Here is a tiny trained network, its code and every weight. The questions are about switching its units off for an input and a target symbol, where a switched-off unit gives its printed mean instead of its output.

import numpy as np


def w(rows, s, z=0):
    codes = np.array(rows[::2]) - 128.0
    scale = np.full(codes.shape[1], s)
    scale[-1] = z or s
    return codes * scale


def norm(h):
    return h / np.sqrt((h * h).mean(-1, keepdims=True) + 1e-5)


def f(y):
    return y / 2 * (1 + np.tanh(0.7978845608 * (y + 0.044715 * y**3)))


def softmax(a):
    e = np.exp(a - a.max(-1, keepdims=True))
    return e / e.sum(-1, keepdims=True)


def log_softmax(a):
    a = a - a.max(-1, keepdims=True)
    return a - np.log(np.exp(a).sum(-1, keepdims=True))


def net(x, mask):
    ids = ['Ξβδμπτ'.index(c) for c in x.split()]
    T = len(ids)
    res = E[ids] + P[:T]
    r = norm(res)
    for j in range(2):
        rows = slice(4 * j, 4 * j + 4)
        q, k, v = (r @ M[0][rows].T for M in (Q, K, V))
        z = softmax(np.where(np.tri(T) > 0, q @ k.T / 4**0.5, -1e9)) @ v
        o = O[0][rows]
        res = res + np.where(mask[j], z, o[:, -1]) @ o[:, :-1]
    y = f(norm(res) @ A[0][:, :-1].T + A[0][:, -1])
    res = res + np.where(mask[2:6], y, B[0][:, -1]) @ B[0][:, :-1]
    return log_softmax(norm(res)[-1] @ U[:, :-1].T + U[:, -1])


Q, K, V, O, A, B = {}, {}, {}, {}, {}, {}
E = w([
[169,124,131,49,153],'Ξ',
[21,178,5,111,168],'β',
[162,168,106,129,186],'δ',
[180,113,164,84,138],'μ',
[176,52,217,89,28],'π',
[163,239,161,115,92],'τ',
],0.015)
P = w([
[66,50,159,242,131],'0',
[124,138,186,56,162],'1',
[157,131,129,2,151],'2',
[219,92,116,66,142],'3',
[162,142,162,130,198],'4',
[184,142,153,109,162],'5',
[78,124,97,60,135],'6',
[82,148,61,95,145],'7',
[139,98,188,147,180],'8',
[131,121,188,75,208],'9',
],0.0058)
Q[0] = w([
[128,79,154,175,53],'h1',
[140,161,120,41,155],'h1',
[96,116,139,142,65],'h1',
[171,95,77,137,130],'h1',
[109,144,139,83,178],'h2',
[143,253,105,157,193],'h2',
[141,129,98,55,87],'h2',
[81,132,132,149,90],'h2',
],0.011)
K[0] = w([
[123,114,115,36,177],'h1',
[99,228,112,254,79],'h1',
[189,132,169,91,191],'h1',
[143,165,85,89,84],'h1',
[114,52,98,224,185],'h2',
[131,41,157,143,205],'h2',
[209,109,115,202,88],'h2',
[186,201,220,40,177],'h2',
],0.0076)
V[0] = w([
[125,204,188,93,81],'h1',
[168,83,125,2,59],'h1',
[38,54,124,175,104],'h1',
[209,130,163,183,147],'h1',
[114,244,116,184,114],'h2',
[59,131,80,124,78],'h2',
[63,162,197,204,49],'h2',
[203,95,165,132,125],'h2',
],0.01)
O[0] = w([
[176,250,130,138,141,120],'h1',
[129,156,197,134,146,8],'h1',
[110,111,132,148,81,52],'h1',
[167,106,101,183,148,149],'h1',
[176,159,94,161,117,148],'h2',
[105,165,130,96,93,49],'h2',
[100,173,119,148,150,2],'h2',
[150,139,147,126,195,130],'h2',
],0.012,0.0072)
A[0] = w([
[179,190,125,73,107,160],'n1',
[205,107,111,60,68,25],'n2',
[9,152,144,211,134,3],'n3',
[254,64,65,155,211,145],'n4',
],0.0063,0.00055)
B[0] = w([
[236,143,59,175,71,150],'n1',
[111,176,151,70,102,165],'n2',
[25,255,79,128,223,116],'n3',
[220,45,141,173,47,254],'n4',
],0.0085,0.0082)
U = w([
[125,97,246,66,197,161],'Ξ',
[113,108,149,75,89,166],'β',
[169,2,80,142,114,143],'δ',
[124,87,220,102,242,1],'μ',
[71,162,196,141,153,153],'π',
[204,241,116,182,154,123],'τ',
],0.0076,0.0041)

Each question gives the input, a string of symbols that net reads in full, and the target symbol t.
The units are the heads (4 rows each of Q, K, V and O) and the neurons (one row each of A and B). Each row of codes is followed by its name. A weight is (code - 128) times the scale printed after its matrix; where a second scale follows, it is the last column's (O, A, B and U).
mask holds one flag per unit, heads first, then neurons. A switched-off unit (its flag False) gives its mean, the last column of its rows in O or B, instead of its output. The means were averaged over made-up inputs and are rounded, as every weight is.
A unit's drop is (log p(t) with every unit on - log p(t) with that unit switched off) / (log p(t) with every unit on - log p(t) with every unit switched off).
The circuit of an input: a set's keep is (log p(t) with only the set's units on - log p(t) with every unit switched off) / (log p(t) with every unit on - log p(t) with every unit switched off). Starting from all 6 units, units are removed one at a time, each time the one whose removal leaves the highest keep (on an exact tie, the one counted first), for as long as the keep stays at least 0.8.
circuit, biggest first: the units of the circuit, biggest drop first
top k neurons: the k neurons with the biggest drops, biggest first
heads that matter: for each layer, one digit per head in row order, 1 if its drop is at least 0.15 and else 0, layers parted by /
drop when u is switched off: that unit's drop, to one decimal
input π δ δ δ Ξ β τ π, target τ: circuit, biggest first : (h2; h1)
input Ξ β β μ τ, target Ξ: circuit, biggest first : (h2)
input Ξ δ π Ξ, target Ξ: circuit, biggest first : (h2; h1)
input Ξ δ β Ξ μ Ξ, target Ξ: circuit, biggest first : (h1; n4)
input π δ μ, target Ξ: heads that matter : 11
input β δ π μ β β Ξ δ β, target β: heads that matter : 11
input π τ β π, target τ: top 2 neurons : (n1; n4)
input Ξ π β, target Ξ: circuit, biggest first : (h2; h1)
input β π δ μ, target β: circuit, biggest first : (h2; h1; n4)
input β δ δ δ μ δ, target β: circuit, biggest first : (h1; h2; n4)
input τ β δ δ δ δ Ξ δ τ δ, target τ: drop when h1 is switched off : 1.3
input β Ξ Ξ Ξ, target β: drop when h2 is switched off : 0.4
input Ξ β τ μ π β τ, target Ξ: drop when h2 is switched off : 0.9
input Ξ μ δ Ξ μ τ δ Ξ, target τ: top neuron : (n1)
